Below are the code and all the weights of a small trained network. Each question names an input and a class and asks about switching units off, where a switched-off unit gives its printed mean instead of its output.

import numpy as np


def w(rows, s, z=0):
    codes = np.array(rows[::2]) - 128.0
    scale = np.full(codes.shape[1], s)
    scale[-1] = z or s
    return codes * scale


def norm(h):
    return h / np.sqrt((h * h).mean(-1, keepdims=True) + 1e-5)


def f(y):
    return y / 2 * (1 + np.tanh(0.7978845608 * (y + 0.044715 * y**3)))


def log_softmax(a):
    a = a - a.max(-1, keepdims=True)
    return a - np.log(np.exp(a).sum(-1, keepdims=True))


def net(x, mask):
    res = np.array(x, float).reshape(1, 8) / 4 @ E
    u = 0
    for l in range(3):
        y = f(norm(res) @ A[l][:, :-1].T + A[l][:, -1])
        res = res + np.where(mask[u : u + 9], y, B[l][:, -1]) @ B[l][:, :-1]
        u += 9
    return log_softmax(norm(res)[-1] @ U[:, :-1].T + U[:, -1])


A, B = {}, {}
E = w([
[146,52,254,197,156,27],'x0',
[239,74,133,33,193,146],'x1',
[130,128,137,126,117,128],'x2',
[141,144,171,101,66,130],'x3',
[140,142,103,127,141,96],'x4',
[91,91,143,138,138,186],'x5',
[116,119,140,130,126,150],'x6',
[96,217,164,94,230,73],'x7',
],0.0051)
A[0] = w([
[255,120,137,75,155,149,84],'0.n0',
[79,175,99,163,100,160,91],'0.n1',
[136,137,181,77,144,144,147],'0.n2',
[113,135,137,190,96,111,65],'0.n3',
[156,101,172,203,141,68,119],'0.n4',
[236,55,86,215,96,143,41],'0.n5',
[195,58,114,71,110,160,123],'0.n6',
[159,12,38,161,11,111,4],'0.n7',
[115,156,168,61,55,108,184],'0.n8',
],0.0082,0.0033)
B[0] = w([
[122,91,118,177,207,204,213],'0.n0',
[195,131,66,193,199,144,175],'0.n1',
[112,143,61,122,154,81,156],'0.n2',
[173,129,121,200,155,110,151],'0.n3',
[122,40,100,83,92,104,226],'0.n4',
[72,127,132,97,163,85,212],'0.n5',
[180,156,131,175,184,158,212],'0.n6',
[24,234,255,61,141,169,253],'0.n7',
[141,122,109,147,183,108,182],'0.n8',
],0.0072,0.0045)
A[1] = w([
[116,95,154,122,142,128,14],'1.n0',
[45,178,133,207,58,93,39],'1.n1',
[90,172,133,59,188,42,173],'1.n2',
[154,76,89,79,111,121,102],'1.n3',
[61,119,76,148,123,140,174],'1.n4',
[178,49,166,161,105,101,2],'1.n5',
[209,189,3,110,87,227,1],'1.n6',
[29,142,123,123,206,112,233],'1.n7',
[71,150,48,255,12,74,55],'1.n8',
],0.0089,0.0013)
B[1] = w([
[88,150,122,118,107,99,138],'1.n0',
[202,150,94,131,240,161,204],'1.n1',
[104,189,185,173,67,193,225],'1.n2',
[93,66,108,169,130,222,127],'1.n3',
[190,82,189,54,130,70,159],'1.n4',
[43,102,133,146,171,62,169],'1.n5',
[45,123,115,161,102,42,246],'1.n6',
[212,164,188,50,29,145,253],'1.n7',
[131,98,144,76,254,233,203],'1.n8',
],0.0065,0.0058)
A[2] = w([
[255,71,86,104,153,136,139],'2.n0',
[107,203,78,83,80,185,203],'2.n1',
[231,239,193,158,97,136,170],'2.n2',
[97,21,146,148,85,37,188],'2.n3',
[107,178,216,155,136,206,254],'2.n4',
[145,158,200,101,102,77,224],'2.n5',
[119,174,116,188,223,135,109],'2.n6',
[145,69,140,120,148,134,215],'2.n7',
[66,142,60,132,84,188,173],'2.n8',
],0.008,0.0018)
B[2] = w([
[215,169,107,158,220,172,148],'2.n0',
[43,14,154,146,2,79,206],'2.n1',
[198,110,166,85,57,193,224],'2.n2',
[98,221,7,144,79,46,179],'2.n3',
[218,157,136,36,80,130,255],'2.n4',
[126,87,86,140,28,62,195],'2.n5',
[149,62,71,197,178,177,184],'2.n6',
[110,218,120,178,67,227,156],'2.n7',
[117,196,134,180,84,25,155],'2.n8',
],0.0059,0.0072)
U = w([
[164,153,197,75,93,169,246],'0',
[178,129,130,144,245,212,40],'1',
[49,115,113,163,149,61,52],'2',
],0.012,0.0013)

Each question gives the input, the list of numbers given to net, and the class t.
The units are the neurons (one row each of A and B). Each row of codes is followed by its name. A weight is (code - 128) times the scale printed after its matrix; where a second scale follows, it is the last column's (A, B and U).
mask holds one flag per neuron, layer by layer. A switched-off neuron (its flag False) gives its mean, the last column of its row in B, instead of its output. The means were averaged over made-up inputs and are rounded, as every weight is.
A unit's drop is (log p(t) with every unit on - log p(t) with that unit switched off) / (log p(t) with every unit on - log p(t) with every unit switched off).
The circuit of an input: a set's keep is (log p(t) with only the set's units on - log p(t) with every unit switched off) / (log p(t) with every unit on - log p(t) with every unit switched off). Starting from the 12 units with the biggest drops (on a tie, the unit counted first), units are removed one at a time, each time the one whose removal leaves the highest keep (on an exact tie, the one counted first), for as long as the keep stays at least 0.8.
circuit, biggest first: the units of the circuit, biggest drop first
unit that matters most: the unit with the biggest drop
top k neurons: the k neurons with the biggest drops, biggest first
k most important neurons of layer l: the k neurons of layer l with the biggest drops, biggest first
drop of u: that unit's drop, to one decimal
input [-5,-8,3,-5,3,-2,-8,-7], class 1: circuit, biggest first -> 1.n8
input [6,-8,1,-1,-8,-7,2,6], class 1: top 4 neurons -> 0.n7; 1.n1; 1.n8; 0.n5
input [-6,1,6,-1,0,-7,-2,4], class 2: circuit, biggest first -> 0.n7; 1.n6
input [7,6,4,-3,8,7,7,5], class 2: 2 most important neurons of layer 2 -> 2.n2; 2.n3
input [7,8,-1,-5,-4,-8,-4,-4], class 1: top 3 neurons -> 0.n0; 1.n6; 0.n6
input [7,-5,5,5,3,5,5,-6], class 2: top 3 neurons -> 0.n4; 1.n2; 1.n5
input [1,6,-6,-5,6,5,-3,7], class 0: top 3 neurons -> 1.n7; 1.n2; 0.n1
input [-6,-5,1,3,3,-8,0,0], class 2: 2 most important neurons of layer 2 -> 2.n2; 2.n4
input [6,-2,4,-2,7,8,7,-5], class 2: top 4 neurons -> 0.n4; 2.n3; 2.n2; 1.n2
input [6,2,-7,-3,1,5,-7,5], class 2: 2 most important neurons of layer 2 -> 2.n3; 2.n2
input [-7,-5,4,-8,-1,-4,1,4], class 2: top 4 neurons -> 1.n6; 0.n7; 0.n1; 2.n1
input [0,-3,0,-3,0,8,-8,-2], class 1: 2 most important neurons of layer 2 -> 2.n0; 2.n1
input [-4,1,7,-6,-2,1,1,2], class 2: top 2 neurons -> 0.n7; 1.n6
input [-8,6,0,5,8,1,5,-2], class 2: unit that matters most -> 1.n6
input [7,2,8,8,7,-7,-6,4], class 2: 2 most important neurons of layer 1 -> 1.n7; 1.n5
input [7,-8,-3,-6,-3,-8,-2,-7], class 1: top 3 neurons -> 1.n8; 1.n1; 0.n3
input [-4,-4,-8,6,4,3,8,2], class 1: 3 most important neurons of layer 1 -> 1.n8; 1.n4; 1.n2
input [6,-1,-3,-8,-2,6,-4,8], class 0: top 2 neurons -> 1.n7; 1.n2
input [3,1,3,-1,-3,0,4,-2], class 2: 3 most important neurons of layer 0 -> 0.n4; 0.n8; 0.n0
input [-7,-5,5,4,-3,-1,-8,-1], class 2: most important neuron of layer 1 -> 1.n6
input [3,4,-7,-7,-3,-8,-4,-1], class 1: 2 most important neurons of layer 0 -> 0.n7; 0.n0
input [2,4,3,2,-6,0,1,1], class 1: drop of 2.n5 -> 0.0
